The rows lie along a hidden order. The number after each row says roughly how far along it the row is, from 0 to 10. A new part has a new order.
In the rows, 128 means zero.
[125 126 142 204 157 111 150 122  73  76 166 130 185 124 127  71 158 197
 111 184  58 211 124 129 110 114 102  98 149 135 133]
2
[119  83 151 179 141 109 170  98 110  81  95 143 117 103 115 113 109 124
 140 127  61 118 164 137 195 100 144 125 119  92 112]
1
[115 119 141 168 124  59 128 170 139 107 117 136  94  66 121 115 135 176
 154  91 101 171 101 141 176  90 166 107 107 130 150]
1
[128 126 166 178 143  92  99 189 134  86  92 109 117 102  78 126 119 163
 128 108  94 193 138 115 171  88 171 125 106  79 135]
0
[ 99 104 143 126 126 106 141 135 132 122 117 100  96  98 104 142 119 174
 112  96  94 144 111 142 126 130 163 136 125 117 118]
4
[120 151 120  81 163 117 147 139 120 122 138 105 152 158 101 134 112 111
 129 117 126 102 145 138 141 148 163 134 145 119 103]
8
[123 136  81  75 127 145 163  74 118 167 167 143 151 150 180 117 137  93
 139 137 153  73 112 148 100 160 102 128 154 192 120]
10
[112 105 148 156 172 137 155  78  97  76 111 117 152 141 111  92 107 121
 126 133  67 107 183 127 167 122 129 132 146 109 100]
4
[116 122 166 180 170 126 153 118  98  47 105 111 159 143  90  70 105 138
 126 148  71 134 181 127 182 119 146 128 134  85  99]
3
[115 163 115  84 168 144 109 129 140 137 136 106 150 133 138 110 126 104
 140  96 147  81 142 117 118 136 131 135 148 150 127]
9
[119 126 106 110 163 158 150  57 107 140 142 144 158 137 164 114 117  84
 145 121 116  57 163 119 132 137  77 131 162 156 117]
8
[110  71 150 184 122 132 160  77 110 101 101 136 102 100 127 122 115 149
 115 124  73 125 152 132 143 112 119 129 125 103 114]
1
[132 178 151 109 185 135 114 153 116  75 118 100 184 174  96  65 106  98
 141 147 127 108 177 122 165 134 164 133 137 102 102]
7
[123  90 132 140  99 118 150 101 148 123  85 158  74 100 144 130 107  98
 158 108 121  75 143 141 182 110 137 135 102 114 120]
3
[100 110 158 143 152 140 174  87  95  56 112  98 158 166  92  70  98 157
  97 148  68 113 173 151 136 153 160 142 141 106  70]
6
[125 132 148 147 142  89 106 172 150 108  96 127 106  94 114 121 122 144
 150  97 111 141 129 126 172  93 160 121 115 112 139]
2
[112 124 120 108 152 129 141 108 121 148 136 124 138 125 134 133 121 124
 134 108 118 108 130 131 126 135 126 131 142 143 120]
6
[ 71 122 104  80 162 146 126  76 120 166 166  92 134  83 154 137 137 187
 104  65  82 101  97 132  45 157 102 133 177 197 132]
10
[112 162 101  83 151 144  83 114 152 169 154 116 139  95 179 117 140 132
 147  65 152  79 113 115  78 137  94 131 150 202 152]
10
[150 189 148 100 180 139 111 158 145  73  98 118 175 184 110  59  96  43
 166 142 173  53 203 119 208 121 168 139 121 100 105]
8
[130 135 101  99 165 112 173  87 104 127 149 153 162 145 157  77 125  79
 167 133 110  67 142 146 173 131 124 118 150 160 118]
7
[123 105 145 117 134 133 223  94  81  57 110 114 167 216  76  87  87  97
 102 189  95  90 181 170 180 173 186 141 130  73  44]
6
[121 146 105  74 122  99 139 150 143 159 141 124 119 129 132 141 131 119
 142 110 151 110  94 148 132 143 163 126 128 155 129]
7
[ 96  94 115 104 163 125 155  79 120 153 129 126 112  92 133 162 115 126
 136  80  83  83 167 127 138 122 118 131 153 135 127]
5
[148 142 129 113 118  80 192 162 108  90 127 138 152 194  95  86 119 101
 145 178 134 132 130 173 198 145 197 118 110 110  85]
5
[135 122 132 118 132 136 168  99 114 100 112 127 141 169 115 114 104  81
 131 153 127  93 164 139 169 141 149 138 127 100  93]
6
[106  79 165 210 149 125 148  89  96  71 108 126 123  87 114  99 118 181
 113 127  39 153 158 125 147 103 114 124 137 103 119]
0
[109 126 148  99 159 147 171  98 107  75 103  96 158 185  88  89  92 101
 107 139 110  81 178 149 156 161 173 151 137  95  63]
8
[139 179 115  93 137 112 139 150 136 113 129 130 158 171 142  61 121  85
 162 148 159  74 142 156 167 145 165 125 123 152 111]
9
[133 124 169 193 192 121 129 119  90  61 116 131 169 121 118  73 124 137
 140 147  56 159 187 102 180  85 120 115 140  90 129]
1
[ 89 122 162  89 164 133 106 148 161 103  69  66  94 123  65 148  74 119
 116  62 117  76 172 126 161 137 201 166 121  72  94]
6
[ 99 132 144  95 185 132 155 103 112  89 116  85 146 159  84 112  92 115
 118 109  93  77 180 134 159 149 166 148 152  99  80]
8
[ 97 132  99  74 159 128 175  80 113 140 153 117 150 139 156 107 117 124
 135 102 106  61 126 155 123 161 135 132 163 170 105]
10
[127 109 161 190 167 123 156  96  89  50 108 137 159 132 113  74 112 125
 135 152  57 129 191 126 193 103 131 120 133  91 107]
2
[139 154 128 102 132  91 109 180 160 132 113 135 108 122 120 141 119  93
 168 103 157 109 128 128 181 108 164 124 106 113 141]
4
[118 150 145 158 153  96  88 162 140 109 117 122 121  74 131  98 132 155
 157  92 104 145 131 113 158  87 135 115 126 139 157]
3
[ 94 125 120  91 201 118 197  72  81 107 152 104 182 156 105 106 107 123
 122 122  67  81 154 145 150 152 158 130 177 132  87]
9
[ 91  89 127 134 117 107 141 116 142 146 115 115  72  71 123 159 121 167
 122  72  90 129 102 144 126 122 146 132 126 136 134]
4
[116 152 135 110 166  77 126 189 142 111 119 110 130 111 103 111 118 133
 157  92 115 123 122 141 185 113 187 123 122 124 128]
5
[120  93 154 173 144 145 182  66  90  67 109 136 149 158 108  90 103 124
 111 163  70 115 181 140 165 133 128 133 135  98  86]
3
[132 145 178 211 186 116 101 148 110  43 101 126 159 110 112  56 122 136
 147 137  71 155 188 102 195  74 128 114 126  96 130]
1
[111 160 134  91 146 134 105 139 148 120 115 100 132 134 124 107 109 115
 136  96 141  89 141 129 131 137 153 141 136 136 118]
8
[ 99 134 158 110 169 135 134 137 123  85 112  72 151 148  65 110  98 150
  96 117  98 125 157 136 127 153 179 147 139  92  79]
7
[ 95 120 134 104 171 181 109  63 129 115 121 103 147 127 142 102 107 119
 115  95 111  58 176 114 106 144 102 152 157 145 109]
9
[111 137 107  95 182 159 168  64  96 129 154 124 184 162 144 104 119  90
 132 138 113  66 157 127 128 155 104 131 175 155 105]
10
[116 183 139  89 188 118  76 187 157 127 127  87 143 122 108 118 114 114
 154  78 144 100 138 111 149 118 166 138 140 133 135]
8
[ 97 118 122 104 157 142 143  89 111 124 140 106 145 128 134 110 119 142
 115 107 106  93 138 135 104 152 127 137 157 146 106]
8
[105 102 172 146 129  85 181 152 114  54  81  95 111 144  51 114  88 156
 111 130  70 136 155 165 190 135 223 138 109  67  73]
2
[112  87 162 187 164 111 167 105  89  66 103 121 140 118  88 113 108 153
 122 136  43 151 166 128 176 107 150 126 135  77 100]
1
[134 138 156 134 120 109 151 165 115  77 115 110 144 170  84  91 116 147
 111 168 116 160 136 151 147 144 179 125 114  95  93]
4
[149 143 128 100 118  86 196 163 118 103 117 129 138 204  84 130 104  84
 134 170 142 120 135 172 200 159 209 127 106  87  81]
5
[123 101 142 136  86  57 195 172 123  97 102 125  94 135  75 130 111 151
 125 139 100 159 100 180 193 135 220 121  95  83  90]
1
[ 98  84 131 158 126 116 172  84 105 121 125 126 105  88 128 134 123 170
 117 109  55 131 128 143 127 127 124 125 138 132 113]
3
[131 153  99  87 127 110 155 122 131 133 147 147 143 148 166  80 132  88
 167 133 148  70 115 152 154 143 139 119 132 175 128]
8
[116 150 166 167 170  87 104 186 127  66 112  98 145 113  92  77 120 165
 144 109  95 161 146 128 173  98 179 118 124 106 126]
3
[ 99  68 117 176 156 143 176  11  86 124 136 164 130  72 177 117 131 139
 137 114  36  96 156 120 135 105  59 117 164 158 134]
3
[102 125 117  94 140 124 162  96 116 135 137 118 131 133 130 115 115 120
 124 102 108  86 132 153 122 168 146 135 144 151 103]
8
[146 133 129 154 117 103 166 119 111  91 125 164 147 147 146  81 131  97
 156 171 118 117 140 147 191 119 134 111 116 131 122]
3
[145 148 117 104 134 151 144 105 124 119 130 140 153 174 138 107 119  73
 140 164 157  79 157 131 143 142 125 134 132 131 104]
7
[144 152  81 146 129  92 178 105  90 138 200 175 182 125 195  70 174 137
 165 174 118 146  87 150 122 131  91  84 153 209 150]
6
[131 103 167 208 149 109 153 114 103  62  98 146 131 113 108  93 116 135
 139 144  63 145 174 123 196  89 133 118 118  82 118]
0
[141 172 111  67 153 116 165 129 117 114 143 126 174 192 115  86 117  70
 148 153 151  75 144 151 163 158 168 128 137 135  99]
9
[119 152 146 105 165 140 141 141 110  93 124  87 170 176  83 105 107 122
 104 142 120 116 158 136 127 159 168 144 141  96  85]
7
[146 170 136 110 165 140 133 136 115  88 128 118 183 182 116  66 110  80
 143 167 143  85 173 136 157 143 145 130 134 120  98]
8
[ 95  72 175 193 165 145 134  79 108  67  82 107 116  85  86 124  96 160
 106 100  42 133 187 109 155 100 130 144 133  81  98]
1
[111 159 106  92 161  96 116 161 119 153 181 104 157  97 133 126 155 176
 134 101 120 165  76 127  96 128 130 109 158 176 153]
7
[124 165 157 130 173 103  79 202 159  95  93  99 127 121  86 115 106 116
 154  89 130 125 162 109 190  96 185 137 112  91 133]
4
[116 145 120  98 133 107 145 140 126 124 136 115 140 136 121 115 122 130
 138 115 129 111 120 149 139 143 163 126 143 146 115]
7
[ 77 121 109  83 149 167  86  86 149 174 142  85 116  71 158 153 128 174
 105  51 124  91 105 113  34 152  97 149 163 182 142]
10
[103 151 149  97 157 110 141 160 124  86 118  75 149 156  82  88 106 150
 112 117 102 117 141 150 139 153 201 139 133 114  89]
8
[122 142 127 115 183 116 181 104  89  90 161 122 195 170 111  83 127 123
 130 160  89 120 147 143 150 146 144 121 157 134  98]
7
[ 87 113 128  96 155 133 131 106 128 139 126  93 116 104 109 104 110 152
 113  73  92 104 125 131 110 143 145 143 148 128 112]
7
[135 150 120 100 145  97 163 138 124 113 129 140 145 155 134  91 116  89
 164 137 134  86 140 152 186 131 162 120 125 140 106]
7
[113 112 166 176 162 127 147 113  94  71 112 111 153 134  94  86 113 160
 108 145  65 153 168 129 145 123 136 127 130  96 103]
3
[115 187 121  86 190 118  78 171 145 133 150  97 163 114 131 106 132 127
 152  86 139 109 128 110 126 123 137 126 152 166 143]
9
[141 144 102 107 136  99 158 116 128 136 142 165 138 136 161 103 133  82
 178 133 145  86 134 143 190 121 133 112 128 158 138]
6
[123 162 146  86 144 111 107 194 153 119 106  93 124 143  85 126 104 115
 135 101 147 129 131 135 163 130 197 140 114 103 117]
6
